Below is a small trained network, with its code and all its weights. Each question gives an input and a class and asks what happens when units are switched off, that is, made to give their printed mean instead of their output.

import numpy as np


def w(rows, s, z=0):
    codes = np.array(rows[::2]) - 128.0
    scale = np.full(codes.shape[1], s)
    scale[-1] = z or s
    return codes * scale


def norm(h):
    return h / np.sqrt((h * h).mean(-1, keepdims=True) + 1e-5)


def f(y):
    return y / 2 * (1 + np.tanh(0.7978845608 * (y + 0.044715 * y**3)))


def log_softmax(a):
    a = a - a.max(-1, keepdims=True)
    return a - np.log(np.exp(a).sum(-1, keepdims=True))


def net(x, mask):
    res = np.array(x, float).reshape(1, 4) / 4 @ E
    u = 0
    for l in range(2):
        y = f(norm(res) @ A[l][:, :-1].T + A[l][:, -1])
        res = res + np.where(mask[u : u + 6], y, B[l][:, -1]) @ B[l][:, :-1]
        u += 6
    return log_softmax(norm(res)[-1] @ U[:, :-1].T + U[:, -1])


A, B = {}, {}
E = w([
[204,97,102,176,1,249,183,238,115,141,179],'x0',
[82,122,250,174,67,196,109,164,62,94,178],'x1',
[78,96,57,220,171,112,65,133,182,34,135],'x2',
[158,85,84,101,143,48,48,114,98,94,152],'x3',
],0.0097)
A[0] = w([
[62,100,135,119,208,60,47,106,57,85,108,47],'L0N0',
[68,149,88,217,133,125,113,94,132,69,73,19],'L0N1',
[43,123,87,202,167,122,71,139,186,2,122,9],'L0N2',
[111,191,127,205,110,161,25,143,131,35,68,6],'L0N3',
[72,159,130,90,162,99,150,71,115,136,78,2],'L0N4',
[92,183,182,105,224,84,202,24,193,113,100,52],'L0N5',
],0.0089,0.0054)
B[0] = w([
[200,107,193,120,151,105,95,44,76,128,177,227],'L0N0',
[78,113,139,161,160,133,117,130,170,89,108,177],'L0N1',
[96,89,74,245,144,172,70,132,150,48,77,237],'L0N2',
[113,103,114,150,220,162,122,174,104,140,149,169],'L0N3',
[130,198,110,146,70,92,173,62,176,193,90,177],'L0N4',
[83,185,76,103,104,169,115,128,126,208,91,254],'L0N5',
],0.013,0.0072)
A[1] = w([
[164,153,204,107,164,50,112,74,169,95,180,1],'L1N0',
[63,135,254,159,84,220,225,238,62,133,211,104],'L1N1',
[44,141,93,145,85,125,101,121,84,46,144,57],'L1N2',
[174,128,29,67,146,45,203,242,220,108,156,125],'L1N3',
[224,178,119,136,107,114,131,105,143,97,156,146],'L1N4',
[21,223,145,76,191,49,147,85,192,249,62,56],'L1N5',
],0.008,0.0086)
B[1] = w([
[130,140,229,95,108,142,182,121,92,102,226,131],'L1N0',
[49,145,237,85,47,173,222,126,217,1,125,254],'L1N1',
[152,51,127,141,116,123,86,108,211,126,102,135],'L1N2',
[181,76,55,115,165,85,133,179,52,206,147,192],'L1N3',
[100,106,139,85,151,87,163,174,122,127,116,159],'L1N4',
[111,252,112,80,60,216,133,146,143,197,70,247],'L1N5',
],0.012,0.0086)
U = w([
[50,43,60,230,203,165,27,142,198,23,129,253],'0',
[219,25,29,69,115,76,180,224,63,217,176,16],'1',
[54,241,71,51,67,188,85,77,134,251,32,175],'2',
[68,87,224,52,14,198,237,210,214,44,145,30],'3',
[198,114,237,37,132,36,45,38,15,149,239,31],'4',
],0.015,0.0046)

Each question gives the input, the list of numbers given to net, and the class t.
The units are the neurons (one row each of A and B). Each row of codes is followed by its name. A weight is (code - 128) times the scale printed after its matrix; where a second scale follows, it is the last column's (A, B and U).
mask holds one flag per neuron, layer by layer. A switched-off neuron (its flag False) gives its mean, the last column of its row in B, instead of its output. The means were averaged over made-up inputs and are rounded, as every weight is.
A unit's drop is (log p(t) with every unit on - log p(t) with that unit switched off) / (log p(t) with every unit on - log p(t) with every unit switched off).
The circuit of an input: a set's keep is (log p(t) with only the set's units on - log p(t) with every unit switched off) / (log p(t) with every unit on - log p(t) with every unit switched off). Starting from all 12 units, units are removed one at a time, each time the one whose removal leaves the highest keep (on an exact tie, the one counted first), for as long as the keep stays at least 0.8.
units of the circuit, in order: the units of the circuit, biggest drop first
most important unit: the unit with the biggest drop
k most important neurons: the k neurons with the biggest drops, biggest first
k most important neurons of layer l: the k neurons of layer l with the biggest drops, biggest first
drop when u is switched off: that unit's drop, to one decimal
input [-2,-2,1,4], class 4: most important unit : L0N0
input [0,7,-1,6], class 4: units of the circuit, in order : L0N0; L1N5
input [1,5,5,-7], class 0: 2 most important neurons : L0N2; L1N5
input [1,-7,2,-1], class 1: 2 most important neurons of layer 0 : L0N4; L0N5
input [4,7,6,-2], class 0: 3 most important neurons : L0N2; L1N5; L0N3
input [-7,4,-5,6], class 4: 2 most important neurons : L0N0; L1N0
input [0,-1,-3,4], class 4: 2 most important neurons : L0N5; L1N1
input [3,-4,-2,-5], class 3: 3 most important neurons : L1N1; L0N5; L0N4
input [7,5,8,-3], class 0: 3 most important neurons : L0N2; L1N5; L0N3
input [-2,7,-2,5], class 4: drop when L0N0 is switched off : 0.4
input [-3,7,-2,2], class 4: drop when L0N0 is switched off : 0.7
input [-2,-1,3,4], class 0: drop when L0N2 is switched off : 5.3
